[[  1  -2  -1  -7  10 -13  -1   9   3  15  13  -1  15   3]
 [-17   4 -23  -2  -5  -3   5   3 -20  15 -33 -19  17 -22]
 [ -3   2  -7   8  -8  14  -4  -1   4 -21  -8  -6 -25  -3]
 [  7   5   8   2  -2 -14   2  12  -7  -5  17   4  -5  -3]
 [ 18  13  18  25 -12  15 -13  21  14  -3 -15  14  -5  24]]
->
[[-17   4 -23  -2  -5  -3   5   3 -20  15 -33 -19  17 -22]
 [ -3   2  -7   8  -8  14  -4  -1   4 -21  -8  -6 -25  -3]
 [  1  -2  -1  -7  10 -13  -1   9   3  15  13  -1  15   3]
 [  7   5   8   2  -2 -14   2  12  -7  -5  17   4  -5  -3]
 [ 18  13  18  25 -12  15 -13  21  14  -3 -15  14  -5  24]]

[[ -3 -12 -26  -6   7]
 [ -9  26   2  19  -2]
 [ -4  -7 -22  -4   5]
 [  3  13  28   7  -6]]
->
[[ -3 -12 -26  -6   7]
 [ -4  -7 -22  -4   5]
 [ -9  26   2  19  -2]
 [  3  13  28   7  -6]]

[[ 14   2 -17 -13   8]
 [ 30 -17 -35  20  19]
 [ -2 -20   3  20   2]
 [-14  22  11  20 -18]]
->
[[ 30 -17 -35  20  19]
 [ 14   2 -17 -13   8]
 [ -2 -20   3  20   2]
 [-14  22  11  20 -18]]

[[ 12   1 -18  -8   4   0 -19   0   0   2  14   0   0]
 [ 31   1  13  -5  12   0   2   8   0   0  10   0   0]
 [  7   1   0  -1   5   0  -1   5   0   6   1   0   1]]
->
[[ 12   1 -18  -8   4   0 -19   0   0   2  14   0   0]
 [  7   1   0  -1   5   0  -1   5   0   6   1   0   1]
 [ 31   1  13  -5  12   0   2   8   0   0  10   0   0]]

[[ -8 -10 -11 -11  -6  -8  -8  -5]
 [ -8 -28 -31  -5 -32   2   0 -20]]
->
[[ -8 -28 -31  -5 -32   2   0 -20]
 [ -8 -10 -11 -11  -6  -8  -8  -5]]

[[  7 -16 -17  22  15  27 -10 -23   1]
 [  8 -19 -20  25  18  31 -12 -26   1]]
->
[[  8 -19 -20  25  18  31 -12 -26   1]
 [  7 -16 -17  22  15  27 -10 -23   1]]

[[ 12  -7  -9  16   3  22  17   0   9  -2   4 -10]
 [ -3  -8 -16  -6  -7   9   5  -1   7   7   5   2]
 [-14   3  13 -32 -10 -27 -18  12  -1   7   8  20]
 [-10 -13  -4 -14 -25   3  -3   4  20  11  22   2]
 [-18  -4  14 -29 -19 -20  -9  13  12   9  11   9]
 [ -4  12  18   1   0 -17 -21  -3 -13  -6   0   6]
 [-12  -2  -5  -4 -12   2  -9 -10   3   7   3  -4]
 [ -6  11  10 -10   3 -19 -18  -4 -18  -1  -7   8]]
->
[[ -3  -8 -16  -6  -7   9   5  -1   7   7   5   2]
 [ 12  -7  -9  16   3  22  17   0   9  -2   4 -10]
 [-12  -2  -5  -4 -12   2  -9 -10   3   7   3  -4]
 [-10 -13  -4 -14 -25   3  -3   4  20  11  22   2]
 [ -6  11  10 -10   3 -19 -18  -4 -18  -1  -7   8]
 [-14   3  13 -32 -10 -27 -18  12  -1   7   8  20]
 [-18  -4  14 -29 -19 -20  -9  13  12   9  11   9]
 [ -4  12  18   1   0 -17 -21  -3 -13  -6   0   6]]
---
[[ 33   0  -6]
 [ 30   6  14]
 [-15 -10 -29]
 [-14   9   0]]
->
[[33  0]
 [30  6]]

[[  1   1   3 -18   0]
 [ 27   1  11 -13   2]
 [  1   5  -1  24   0]]
->
[[ 1  1]
 [27  1]]

[[  6 -28  18]
 [-23  10   6]
 [ -6 -16  31]
 [  1   2   1]]
->
[[  6 -28]
 [-23  10]]

[[-25 -22]
 [-25  -5]
 [-26 -27]]
->
[[-25 -22]
 [-25  -5]]

[[ 16   9   0 -26   7]
 [  0   9   0   2  -3]
 [  2  -7 -12   9  -7]]
->
[[16  9]
 [ 0  9]]

[[ 12  32  -4 -24]
 [ 17  24  23 -16]
 [  5  -6  -4   3]]
->
[[12 32]
 [17 24]]

[[14  0  4 -2  7]
 [29 -6 -9 29 14]]
->
[[14  0]
 [29 -6]]

[[ 25   0   7  15]
 [ 10   7  17   7]
 [ 10   6  -6  -1]
 [-11  30  20   3]
 [-19 -23  -9 -30]]
->
[[25  0]
 [10  7]]
